Below is a small trained network, with its code and all its weights. Each question gives an input and a class and asks what happens when units are switched off, that is, made to give their printed mean instead of their output.

import numpy as np


def w(rows, s, z=0):
    codes = np.array(rows[::2]) - 128.0
    scale = np.full(codes.shape[1], s)
    scale[-1] = z or s
    return codes * scale


def f(y):
    return np.maximum(y, 0)


def log_softmax(a):
    a = a - a.max(-1, keepdims=True)
    return a - np.log(np.exp(a).sum(-1, keepdims=True))


def net(x, mask):
    res = np.array(x, float).reshape(1, 3) / 4 @ E
    y = f(res @ A[0][:, :-1].T + A[0][:, -1])
    res = res + np.where(mask, y, B[0][:, -1]) @ B[0][:, :-1]
    return log_softmax(res[-1] @ U[:, :-1].T + U[:, -1])


A, B = {}, {}
E = w([
[52,216,117,168,49,176,192,114,58,50,209],'x0',
[100,99,98,40,164,92,254,147,38,184,111],'x1',
[48,145,45,78,162,198,137,42,177,85,49],'x2',
],0.006)
A[0] = w([
[55,130,43,99,171,206,122,43,182,67,41,118],'neuron 1',
[165,35,147,65,250,65,60,145,225,191,24,123],'neuron 2',
[140,112,161,205,80,160,17,135,197,71,98,67],'neuron 3',
[182,69,116,115,235,93,86,127,186,194,90,94],'neuron 4',
[72,160,43,75,137,228,118,31,184,82,43,114],'neuron 5',
[219,125,225,182,77,37,111,224,87,129,183,177],'neuron 6',
[114,92,84,64,149,56,246,132,49,184,115,95],'neuron 7',
[125,172,158,195,113,154,39,101,250,76,171,91],'neuron 8',
[73,93,97,45,185,101,236,151,12,191,124,129],'neuron 9',
[59,215,125,153,64,170,166,112,48,89,182,121],'neuron 10',
[83,145,62,86,167,165,130,54,166,81,70,137],'neuron 11',
[142,148,131,184,99,153,40,112,196,75,152,251],'neuron 12',
[164,177,133,219,87,151,30,85,208,95,175,71],'neuron 13',
[194,107,232,203,51,52,104,254,56,178,213,105],'neuron 14',
[204,25,143,99,208,79,71,125,188,196,51,104],'neuron 15',
[80,213,104,177,43,156,173,91,69,39,195,97],'neuron 16',
],0.0042,0.0028)
B[0] = w([
[59,62,199,123,112,182,229,203,183,179,45,242],'neuron 1',
[29,211,72,190,51,98,242,48,73,194,139,254],'neuron 2',
[85,97,50,111,200,38,172,140,172,39,188,210],'neuron 3',
[26,206,83,208,72,114,195,55,51,178,180,205],'neuron 4',
[40,65,193,105,102,176,228,203,163,176,55,244],'neuron 5',
[68,97,196,57,97,177,220,176,168,191,59,242],'neuron 6',
[145,106,33,59,192,23,91,178,182,29,200,215],'neuron 7',
[128,108,82,79,212,32,145,166,182,57,182,225],'neuron 8',
[158,98,46,70,216,33,94,157,222,35,188,237],'neuron 9',
[50,209,97,161,60,97,183,57,91,163,170,225],'neuron 10',
[84,94,209,127,134,191,184,204,163,168,67,217],'neuron 11',
[164,115,100,42,165,64,113,98,191,88,144,254],'neuron 12',
[103,94,60,87,199,40,169,165,178,65,181,220],'neuron 13',
[42,79,193,94,88,181,253,210,171,162,54,243],'neuron 14',
[24,222,66,215,67,96,224,43,62,176,190,230],'neuron 15',
[27,189,106,183,70,101,220,45,77,175,156,232],'neuron 16',
],0.0044,0.0051)
U = w([
[98,240,89,207,55,121,155,28,80,163,158,84],'0',
[139,82,66,79,234,69,125,154,163,47,177,96],'1',
[109,48,230,111,94,202,159,198,147,170,53,90],'2',
[161,139,141,107,126,164,103,83,120,134,115,239],'3',
[247,101,177,237,197,232,18,90,3,91,106,2],'4',
[250,98,166,242,182,232,13,97,15,96,109,3],'5',
[254,100,175,240,193,243,8,89,7,96,116,2],'6',
[248,126,151,230,162,234,2,108,45,108,107,6],'7',
],0.0094,0.0083)

Each question gives the input, the list of numbers given to net, and the class t.
The units are the neurons (one row each of A and B). Each row of codes is followed by its name. A weight is (code - 128) times the scale printed after its matrix; where a second scale follows, it is the last column's (A, B and U).
mask holds one flag per neuron, in row order. A switched-off neuron (its flag False) gives its mean, the last column of its row in B, instead of its output. The means were averaged over made-up inputs and are rounded, as every weight is.
A unit's drop is (log p(t) with every unit on - log p(t) with that unit switched off) / (log p(t) with every unit on - log p(t) with every unit switched off).
The circuit of an input: a set's keep is (log p(t) with only the set's units on - log p(t) with every unit switched off) / (log p(t) with every unit on - log p(t) with every unit switched off). Starting from the 12 units with the biggest drops (on a tie, the unit counted first), units are removed one at a time, each time the one whose removal leaves the highest keep (on an exact tie, the one counted first), for as long as the keep stays at least 0.8.
circuit, biggest first: the units of the circuit, biggest drop first
most important unit: the unit with the biggest drop
k most important neurons: the k neurons with the biggest drops, biggest first
drop when u is switched off: that unit's drop, to one decimal
input [5,7,6], class 1: most important unit : neuron 9
input [-4,1,4], class 0: circuit, biggest first : neuron 2; neuron 15
input [7,8,-6], class 1: 2 most important neurons : neuron 9; neuron 7
input [2,0,1], class 3: 3 most important neurons : neuron 2; neuron 15; neuron 4
input [6,-7,4], class 1: circuit, biggest first : neuron 8; neuron 13
input [-2,6,7], class 2: 3 most important neurons : neuron 1; neuron 5; neuron 11
input [-7,6,2], class 0: circuit, biggest first : neuron 2; neuron 15
input [5,-3,-6], class 2: 2 most important neurons : neuron 14; neuron 6
input [-7,1,6], class 0: 3 most important neurons : neuron 2; neuron 15; neuron 4
input [-6,2,-5], class 0: circuit, biggest first : neuron 15; neuron 2
input [5,7,-2], class 1: 4 most important neurons : neuron 9; neuron 7; neuron 2; neuron 15
input [-6,-5,7], class 2: 2 most important neurons : neuron 1; neuron 5
input [6,4,-8], class 2: 2 most important neurons : neuron 14; neuron 6
input [0,-7,6], class 1: most important unit : neuron 8
input [2,-1,2], class 3: 3 most important neurons : neuron 2; neuron 15; neuron 14
input [6,-7,7], class 1: 2 most important neurons : neuron 8; neuron 13
input [2,-4,3], class 1: drop when neuron 9 is switched off : -0.2
input [0,1,7], class 2: drop when neuron 12 is switched off : 0.0
input [-6,-5,-6], class 0: drop when neuron 2 is switched off : 0.5
